Here are made-up objects, facts about them, and rows of numbers that follow some of those facts. Name the object behind each unnamed row.

There are 2 kinds of fact about the objects: ω, Θ.
{neplil,ledrem,niso,peskim,viken,trogras,miklotrin,zaklenal,nuskufil,duzok,mopin,saper,vavan,putrar,nage,pize} ω 937
{famim,flotir,trabe,kori,ziter,budo,tabeskik,flaruk,tivuk,kabriplar,drofim,modrin,kegel,kegron,sadim,nuzik,toder,laflar,fustudim,roskek,breruk,trusti,merus} ω 424
{bubrir,skudro,fliber,trosel,sifil,kesas,trene,triflimi,sifa,staflol,drepofla,drezos,dodru,klele,pleli,pogol,goral,sapo} ω 474
{damer,flerol,riklen,skomis,vogek,gatra,keklonen,tretilok,dreve,fatrame,nasul,dritan,vefus,gedroki} ω 425
{bine,vigrin,gratridre,stogogrel,nastistil,gidudris,biza,briran,traga,trozo,narin,duster,fastuk,gresom,stobam,pipegen,forovam,skepate,lirofal,gitu,mepeplok} ω 851
{brubruk,luska,totrudru,lubre,nide,flilabras,brater,momul,sobro,drabon,gavan} ω 481
famim Θ [trene]
ledrem Θ [damer,gresom,luska,gratridre,mopin]
niso Θ [nuzik,nuskufil,duster]
peskim Θ [dreve,gratridre]
bubrir Θ [fustudim,trogras,vigrin]
skudro Θ [kesas]
trosel Θ [triflimi]
sifil Θ [bine,traga,pipegen]
trabe Θ [merus,trene]
budo Θ [tivuk,duzok,damer,nide]
skomis Θ [triflimi,mopin]
vogek Θ [nuzik,sapo]
kabriplar Θ [staflol,brater,flaruk,triflimi,pipegen]
stogogrel Θ [fliber]
totrudru Θ [kesas,pize,flerol]
modrin Θ [gratridre]
drepofla Θ [nasul,kesas,drabon]
kegel Θ [gresom]
drezos Θ [neplil,miklotrin]
vavan Θ [damer,trene]
kegron Θ [putrar,gidudris]
dodru Θ [neplil]
klele Θ [sifa,zaklenal]
tretilok Θ [neplil,gatra]
biza Θ [goral,flilabras]
briran Θ [pize,flotir]
trozo Θ [brubruk,trusti,flerol]
nage Θ [duzok,miklotrin,viken]
fastuk Θ [duzok,miklotrin,sifa,tabeskik]
pleli Θ [nasul,sobro]
roskek Θ [staflol,sadim]
pogol Θ [momul,nastistil,dritan]
fatrame Θ [gresom,trene,keklonen]
breruk Θ [lubre]
vefus Θ [nuskufil]
forovam Θ [lirofal,traga,flaruk,kori]
gedroki Θ [damer,triflimi]
skepate Θ [bine,lubre,nasul]
gitu Θ [damer,kori]
mepeplok Θ [gidudris]

Some objects and their rows:
[-0.66 -3.28 -0.98  0.52  1.31 -3.72  5.36 -0.88 -0.84  0.79 -2.09  2.00
  0.32 -2.48  1.13] -> skepate
[-0.30  0.43 -3.68  3.63  2.83  2.12  1.22 -3.60 -5.85  0.37  0.36 -2.78
  1.64 -2.28 -0.16] -> ledrem
[-0.46  0.22  0.43  0.29  1.61  1.13  0.07 -3.33  1.44  0.31 -1.70 -4.72
 -0.46 -3.53 -4.16] -> gedroki
[-2.35  0.09 -0.98 -2.49 -2.02 -1.94 -3.16 -0.41 -3.16  5.49 -0.92  0.12
  2.71 -1.73  0.05] -> bubrir
[-1.10 -0.75 -2.79 -0.40  0.40 -2.96  3.18  1.31 -2.36  0.20 -3.25  1.53
 -1.24 -2.46 -0.88] -> biza
[ 0.14  4.21  3.04 -0.12  3.04  2.40  1.58 -1.19 -3.00  0.57 -2.02 -0.07
  0.65 -1.73  0.05] -> modrin
[-0.01  4.17  3.38  0.45  2.79  2.19  1.32 -1.24 -3.10  0.68 -2.08 -0.16
  0.43 -1.70  0.60] -> kegel
[ 0.80 -2.60 -0.92 -0.96  8.24 -2.18 -1.77  1.49 -1.05  1.29 -0.68 -1.43
 -0.17  0.57  1.14] -> totrudru
[-1.17 -0.16 -1.15 -2.31  0.07 -0.99 -1.23 -2.69 -3.36  5.04  1.40  3.11
 -3.90 -0.78 -2.20] -> pogol
[-0.83 -1.99  0.62 -1.52 -0.03 -2.79  0.09 -3.48 -1.40  5.82  1.77  0.50
 -0.32 -0.68  1.94] -> pleli
[-3.83  0.37 -1.15 -3.31 -1.25 -0.86 -1.25 -1.67 -2.23  3.12  1.88  0.14
 -0.12  1.25 -0.25] -> dodru
[-1.51  0.05 -0.54  1.50  1.38  0.12  1.97  1.06  1.22  5.43 -1.66 -4.97
 -2.00 -1.61 -4.50] -> vogek
[ 0.19  3.45  1.96  0.23  2.68  0.68  1.23  0.78 -2.10  2.52 -1.78  2.55
  1.48 -0.29 -2.02] -> kegron
[-4.24 -0.04 -1.10 -3.21 -0.39 -0.88 -1.06 -2.32 -2.00  3.09  1.76 -0.13
 -0.21  0.90 -0.36] -> klele
[-1.16  4.24  2.50 -1.05  1.23  2.28  2.01  0.82  0.16 -0.81  0.34  0.53
  1.20  2.24  0.16] -> tabeskik
[ 1.35 -2.65 -0.22 -0.04  3.31  1.61 -1.78  3.68 -1.58 -0.13  1.33  1.70
 -4.30  0.27 -1.71] -> momul
[-0.07  1.37 -4.14  1.91 -1.08  2.65  1.22 -0.03 -1.77 -2.19  3.40 -2.88
  0.99  2.33  1.10] -> duzok
[ 0.92  4.17  3.26  0.43  1.23  2.46  1.51  0.52 -1.84  0.09 -1.44  0.05
 -0.22 -1.09  1.60] -> merus
[-0.30  0.64 -0.72 -3.28 -2.44 -0.57 -1.44 -0.02 -1.65  3.52  1.85  0.11
 -1.43 -0.85  1.29] -> fliber
[ 0.34  0.71  0.22  1.64 -0.17 -0.70 -0.76 -0.05  1.71  1.78 -1.20 -3.73
 -1.75 -1.51 -3.73] -> riklen
[ 2.34 -5.28  1.66  0.38  2.90  0.79 -0.64  2.86  0.40  0.48  1.48 -0.50
 -0.37  0.16  2.19] -> lubre
[ 3.26  5.68  1.31 -1.30  3.74 -0.54  1.32  1.43  0.20  1.59 -0.56  0.06
  0.49  0.76  1.93] -> trusti
[-0.96  0.97  0.02  1.02 -1.19 -0.62 -0.63  0.64  3.27  0.48 -0.02 -3.39
 -1.63  0.30 -3.37] -> gatra
[ 2.85 -0.94  1.96  2.65 -1.14 -1.71  0.93 -0.39  4.60  2.18  0.49 -3.09
 -2.00 -0.86 -0.20] -> nasul
[ 1.00  4.18  2.26 -0.36  2.03  1.43  2.08  1.20 -0.98  1.84 -1.00  1.58
  0.67  0.04 -0.45] -> ziter
[ 1.54  0.91 -4.41  2.23 -0.38  2.93  3.59  3.17 -2.84  3.63  2.37 -3.91
  0.15  0.22  0.71] -> nuskufil
[ 1.41  4.13  2.27 -0.11 -0.09  1.20 -0.23  3.54 -1.28  1.76 -1.94  1.01
  3.64 -0.32  0.96] -> fustudim
[-0.20  1.39 -4.02  2.00 -1.30  1.93  1.47  0.83 -1.50 -1.75  3.76 -2.66
  1.48  2.84  0.39] -> miklotrin
[ 0.47  0.28 -1.79 -1.05 -1.65 -0.45  2.67  1.35 -1.67 -3.17 -2.64 -1.33
 -2.67 -3.79  2.38] -> gratridre
[ 0.22  0.59 -0.88 -2.72 -2.26 -0.68 -2.14 -0.04 -1.83  4.09  1.53  0.00
 -1.57 -0.73  0.94] -> goral
[ 1.13  4.30  2.35 -0.21  2.26  1.48  1.95  1.06 -1.41  1.46 -1.16  1.23
  1.04 -0.08 -0.19] -> laflar
[ 1.92 -4.00  0.87  0.34  4.48 -0.76 -1.21  2.53  0.27  0.50  0.98 -0.85
 -0.84  0.29  2.62] -> drabon
[ 1.74 -4.91  1.76  0.80  3.30  0.33 -0.76  2.69  0.15  0.64  1.03 -0.38
 -0.54  0.20  2.16] -> sobro
[ 3.06  5.25  2.02 -1.15  3.37 -0.30  1.51  1.24  0.23  1.51 -0.82  0.25
  0.41  0.46  1.86] -> flotir
[ 1.87  0.61 -0.77 -3.22 -1.04 -2.81 -1.47 -1.01 -0.05  3.87  2.52 -1.17
 -1.74  0.37  4.36] -> kesas

Which object is each row?
Some rows may be objects named above.
[-0.06 -0.47 -2.39 -0.22 -2.20 -3.00  1.49  4.29 -1.19 -0.41 -4.07  0.19
  1.44 -2.82  0.90] | vigrin
[-0.60  0.20 -4.69  2.37  2.45  2.32  4.24  1.23 -4.44  5.03  1.14 -3.32
  0.69 -0.16 -1.10] | niso
[-2.33  0.72 -4.25  2.66  1.69  0.92  1.77 -1.99 -3.15 -0.27  2.30 -1.87
  2.33  2.51 -1.46] | nage
[ 0.94  1.22  0.90  0.61 -1.81  1.99 -0.59 -0.68  2.84 -1.63 -0.65 -5.72
 -2.50 -2.89 -1.17] | damer
[-2.23  3.72  2.69 -0.58  4.01  2.18  2.42 -1.69 -2.18  0.02 -1.36  0.04
  1.67  0.51 -0.97] | budo
[ 1.05  4.21  3.75  0.76  1.31  2.36  1.39  0.15 -2.18  0.14 -1.40  0.40
 -0.55 -0.95  1.57] | merus
[-0.29 -2.44 -0.14 -3.61 -0.05 -0.63  0.28 -4.40 -1.27  4.84  1.95  0.79
  1.17 -2.22  0.10] | sifil
[ 1.88 -2.86 -0.51 -0.14  3.29  1.71 -2.07  3.86 -1.55 -0.01  1.42  2.23
 -4.08  0.49 -1.46] | momul
[ 1.22  2.33  1.77 -2.42  4.44  2.30  3.12 -2.11 -0.93  1.88 -1.40  1.63
  3.45 -2.26 -2.34] | kabriplar
[ 1.48  2.98  1.89 -2.23  3.35  2.01  2.55 -0.76 -0.64  1.69 -1.46  1.78
  2.62 -1.85 -2.08] | roskek
[-1.05  4.54  2.50 -1.06  1.03  2.23  2.09  0.83 -0.05 -0.95  0.11  0.41
  0.78  2.47  0.05] | tabeskik
[-0.17  0.61 -3.82  3.04  2.22  2.59  1.18 -3.46 -5.72  0.35  0.22 -2.82
  1.50 -1.76 -0.51] | ledrem
[-0.47 -3.41 -1.16  0.57  0.98 -3.90  5.45 -1.00 -0.26  1.08 -2.39  1.82
  0.09 -3.02  1.07] | skepate
[-1.81 -1.25 -2.47 -1.64  1.08 -1.02  4.09 -1.24 -1.91 -2.03 -2.97  0.03
 -0.47 -3.93 -0.20] | gitu
[ 1.74 -2.82 -0.54 -0.29  3.91  1.55 -1.76  3.62 -1.48 -0.32  1.66  1.70
 -4.02  0.46 -1.84] | momul
[-0.68 -2.30 -2.83 -2.05  1.45 -1.41  4.70 -1.53 -1.09 -0.50 -2.71  1.09
  0.88 -3.91 -1.12] | forovam
[-0.10  0.30 -3.02  3.45  1.81  2.07  1.27 -2.88 -5.20  0.28  0.91 -2.92
  1.25 -1.62  0.23] | vavan
[-2.54  1.21 -0.66 -4.07 -2.60  0.43 -1.34 -0.87 -0.68  1.36  2.69 -1.04
 -1.00  1.41  1.55] | sifa
[-1.18  0.27 -1.36 -4.02 -2.09  1.14  0.94  1.45 -2.59  6.13  1.76 -1.83
 -2.36 -0.87  1.74] | sapo
[ 0.98  1.24  3.99  1.13  2.56  0.37  3.71 -0.35  0.07  3.12 -0.72  2.17
  1.79 -0.21  0.75] | breruk
[-2.31  0.87 -0.58 -4.05 -2.99  0.03 -1.34 -0.91 -0.75  1.61  3.00 -0.96
 -1.15  1.95  1.61] | sifa
[-0.01 -0.30 -0.82 -3.10  1.11 -3.50 -1.12 -2.53 -1.52  4.93  1.34 -0.36
 -1.09 -0.28  2.61] | skudro
[ 1.79 -3.99  0.87  0.06  4.59 -0.40 -1.00  2.82  0.38  0.64  0.89 -0.97
 -1.08  0.62  2.44] | drabon
[-0.16  4.24  2.63 -1.08  1.41  2.86  2.12  0.17 -0.67 -1.17 -0.41  0.05
  1.22  0.48  0.61] | tivuk
[ 1.98 -0.49 -1.36 -5.71 -2.11  0.69 -0.80 -1.39 -0.67  2.83  2.36 -0.24
  0.50 -2.29  0.61] | staflol
[ 0.08  4.34  3.11 -1.31  1.25  2.84  1.89  0.22 -0.65 -1.28 -0.32 -0.03
  0.81  0.66  0.72] | tivuk
[ 1.51  0.17 -0.66 -5.35 -2.66  1.92 -1.43 -1.91 -1.17  1.73  2.57 -1.32
 -0.89 -2.50  1.73] | triflimi
[ 0.90  4.29  2.15 -1.23  1.25  3.40  4.88  4.44 -1.09  4.31 -0.65 -0.93
 -0.61  0.06  0.96] | nuzik
[ 2.83  2.20 -0.89  0.80  1.46 -2.78 -1.16  0.13  3.76  1.75 -0.65 -4.84
 -2.37 -0.58 -0.97] | flerol
[-0.07 -0.39 -2.47 -0.15 -2.31 -3.17  1.56  4.07 -1.33 -0.61 -4.03  0.72
  1.28 -2.98  1.66] | vigrin
[-0.49 -0.43 -1.18 -4.82 -0.14  0.48 -1.13 -3.59 -2.70  3.23  1.32 -0.78
  0.05 -3.04  0.03] | trosel
[ 1.42  1.00 -4.18  3.31  0.65  1.07  1.25 -0.14 -3.46  1.66  1.73 -1.67
  1.36  0.48 -0.35] | saper
[-4.79 -0.68 -2.70 -0.91  0.98 -2.31  4.33 -0.52 -1.12 -2.22 -2.45  0.52
 -0.01 -0.20 -1.05] | fastuk
[ 1.85 -2.79 -1.30 -0.75 -1.51 -1.98  5.02  0.82  1.08 -0.75 -0.87  1.21
 -0.63 -2.97  2.21] | bine

